Below are the code and all the weights of a small trained network. Each question names an input and a class and asks about switching units off, where a switched-off unit gives its printed mean instead of its output.

import numpy as np


def w(rows, s, z=0):
    codes = np.array(rows[::2]) - 128.0
    scale = np.full(codes.shape[1], s)
    scale[-1] = z or s
    return codes * scale


def f(y):
    return y / 2 * (1 + np.tanh(0.7978845608 * (y + 0.044715 * y**3)))


def log_softmax(a):
    a = a - a.max(-1, keepdims=True)
    return a - np.log(np.exp(a).sum(-1, keepdims=True))


def net(x, mask):
    res = np.array(x, float).reshape(1, 7) / 4 @ E
    y = f(res @ A[0][:, :-1].T + A[0][:, -1])
    res = res + np.where(mask, y, B[0][:, -1]) @ B[0][:, :-1]
    return log_softmax(res[-1] @ U[:, :-1].T + U[:, -1])


A, B = {}, {}
E = w([
[135,119,150,108,127,105,100,120,135,204,144],'x0',
[105,175,95,120,151,129,9,205,108,54,84],'x1',
[193,106,155,100,120,116,100,91,118,132,167],'x2',
[196,183,155,143,148,96,138,119,133,174,31],'x3',
[92,194,101,118,144,139,56,206,123,81,139],'x4',
[152,1,92,168,118,28,125,139,68,75,146],'x5',
[40,134,94,189,148,85,164,188,138,195,12],'x6',
],0.0067)
A[0] = w([
[145,157,143,99,137,139,95,113,122,143,134,109],'N0',
[149,107,105,157,127,95,190,149,121,15,51,1],'N1',
[111,134,126,138,121,107,94,142,112,141,98,52],'N2',
[150,112,126,149,116,111,173,124,125,61,106,96],'N3',
[171,180,135,113,130,151,80,95,140,141,135,89],'N4',
[174,186,145,105,128,144,43,107,119,176,156,97],'N5',
[136,60,120,142,133,90,90,118,110,245,56,61],'N6',
[84,154,118,128,138,105,93,214,140,146,61,66],'N7',
[135,140,146,126,121,117,190,121,147,188,128,72],'N8',
[174,37,131,121,109,77,102,141,118,110,183,14],'N9',
[127,99,125,129,116,119,143,139,117,103,211,95],'N10',
[164,80,121,148,147,106,126,154,111,128,200,46],'N11',
[125,139,96,123,120,105,107,163,131,136,89,77],'N12',
[105,236,113,138,142,102,150,193,114,106,158,78],'N13',
[121,117,123,138,109,160,135,121,124,125,137,64],'N14',
[122,117,132,137,144,131,137,115,143,167,121,94],'N15',
[158,149,132,128,144,117,216,117,126,233,138,63],'N16',
[136,50,130,120,142,99,91,102,109,121,169,52],'N17',
[144,97,137,151,144,108,135,153,109,102,47,56],'N18',
[86,180,114,135,120,119,100,157,114,126,96,36],'N19',
[185,216,145,105,123,150,65,104,134,154,150,73],'N20',
[129,113,125,113,124,97,153,137,123,130,96,110],'N21',
[9,95,129,111,116,211,144,106,136,139,188,10],'N22',
[131,86,135,142,127,102,175,106,130,251,75,188],'N23',
[88,129,121,118,136,133,134,96,125,119,152,117],'N24',
[145,45,135,136,109,97,105,99,119,79,133,58],'N25',
[70,172,122,156,129,114,72,217,126,160,52,60],'N26',
[156,145,143,136,113,112,224,82,124,245,119,28],'N27',
[113,70,127,121,134,134,132,120,141,92,203,158],'N28',
[134,112,120,138,134,137,138,124,148,177,119,95],'N29',
[129,127,113,133,117,145,136,114,139,121,141,81],'N30',
[172,188,141,120,126,154,102,100,138,122,130,103],'N31',
],0.011,0.0032)
B[0] = w([
[139,144,165,143,104,121,121,129,121,100,154,163],'N0',
[145,73,87,138,124,193,140,94,127,43,70,196],'N1',
[114,149,130,129,120,93,142,136,127,109,103,141],'N2',
[147,93,111,128,139,168,121,108,119,102,124,163],'N3',
[155,138,175,118,133,128,126,148,134,93,161,191],'N4',
[157,143,187,126,132,140,137,126,127,74,177,213],'N5',
[123,97,219,110,113,19,104,119,151,99,119,200],'N6',
[104,170,119,126,133,97,111,188,115,151,61,217],'N7',
[148,132,127,143,124,157,150,92,128,171,118,188],'N8',
[177,83,89,123,131,103,126,161,122,175,161,233],'N9',
[90,99,109,126,113,94,124,154,126,147,168,213],'N10',
[140,110,102,119,120,106,98,133,116,163,144,191],'N11',
[112,145,120,117,131,107,143,144,137,113,87,157],'N12',
[155,178,81,137,134,177,144,173,103,162,125,193],'N13',
[106,134,133,121,132,116,116,116,145,131,134,129],'N14',
[140,138,127,133,127,114,139,96,119,137,116,144],'N15',
[164,152,135,140,137,160,167,73,115,193,116,225],'N16',
[154,106,93,147,139,95,145,165,122,158,179,206],'N17',
[92,91,149,138,130,121,135,110,139,66,73,170],'N18',
[120,159,106,133,117,133,134,167,130,155,93,176],'N19',
[178,135,181,120,133,161,106,139,147,91,167,226],'N20',
[124,122,124,83,130,125,100,69,123,108,107,143],'N21',
[6,164,148,116,123,156,139,90,142,116,144,212],'N22',
[141,94,172,128,129,96,132,28,144,167,92,255],'N23',
[93,140,149,156,118,106,138,127,124,116,151,148],'N24',
[170,78,78,130,127,128,126,145,115,141,141,210],'N25',
[116,193,93,122,123,90,106,192,127,158,59,240],'N26',
[177,157,126,144,126,175,158,49,132,213,136,250],'N27',
[67,85,100,118,140,109,125,145,131,150,185,241],'N28',
[143,136,125,142,125,106,155,105,130,136,117,148],'N29',
[98,129,159,144,151,108,93,116,116,136,138,132],'N30',
[164,145,165,127,124,124,99,148,121,103,165,192],'N31',
],0.022,0.0078)
U = w([
[178,33,59,112,131,78,111,169,95,163,209,206],'0',
[111,251,76,128,136,149,109,249,107,149,75,87],'1',
[19,117,113,108,109,179,143,131,137,122,219,91],'2',
[198,135,179,154,125,143,205,22,155,221,137,153],'3',
[135,142,152,123,128,36,120,132,154,123,36,5],'4',
[213,179,214,93,129,190,89,182,135,62,211,200],'5',
[155,64,73,164,155,183,155,103,115,2,69,115],'6',
],0.0046,0.0021)

Each question gives the input, the list of numbers given to net, and the class t.
The units are the neurons (one row each of A and B). Each row of codes is followed by its name. A weight is (code - 128) times the scale printed after its matrix; where a second scale follows, it is the last column's (A, B and U).
mask holds one flag per neuron, in row order. A switched-off neuron (its flag False) gives its mean, the last column of its row in B, instead of its output. The means were averaged over made-up inputs and are rounded, as every weight is.
A unit's drop is (log p(t) with every unit on - log p(t) with that unit switched off) / (log p(t) with every unit on - log p(t) with every unit switched off).
most important unit: the unit with the biggest drop
k most important neurons: the k neurons with the biggest drops, biggest first
drop of u: that unit's drop, to one decimal
input [8,4,-5,8,2,-8,-2], class 5: 3 most important neurons : N20, N5, N4
input [-2,4,0,8,-8,-4,-4], class 5: 2 most important neurons : N20, N31
input [-5,4,3,0,1,7,2], class 6: most important unit : N1
input [-5,3,-5,-7,3,-4,-8], class 2: 2 most important neurons : N22, N28
input [7,8,0,8,3,8,4], class 4: 2 most important neurons : N6, N18
input [-7,1,-4,8,2,2,7], class 1: 3 most important neurons : N26, N7, N13
input [1,0,-4,-7,1,-8,-8], class 5: 2 most important neurons : N20, N5
input [0,7,-1,-7,-7,7,8], class 4: 3 most important neurons : N6, N26, N7
input [-4,1,6,7,-2,-3,8], class 4: 2 most important neurons : N26, N6
input [6,3,7,6,0,0,2], class 4: 2 most important neurons : N6, N23
input [-4,-7,-8,-3,0,3,-6], class 0: 3 most important neurons : N25, N9, N11
input [-8,-2,-6,1,4,7,-4], class 6: 2 most important neurons : N1, N3
input [0,-1,-6,1,0,-6,7], class 1: 3 most important neurons : N26, N7, N13
input [-4,-3,8,1,-2,-3,-3], class 5: most important unit : N23
input [2,-1,-1,-1,2,0,5], class 4: drop of N23 : 0.2
input [0,-2,-7,6,2,8,-4], class 6: drop of N1 : 0.5
input [1,8,1,7,4,-3,1], class 1: drop of N1 : 0.0
input [-7,7,1,5,1,5,-1], class 6: drop of N1 : 0.8
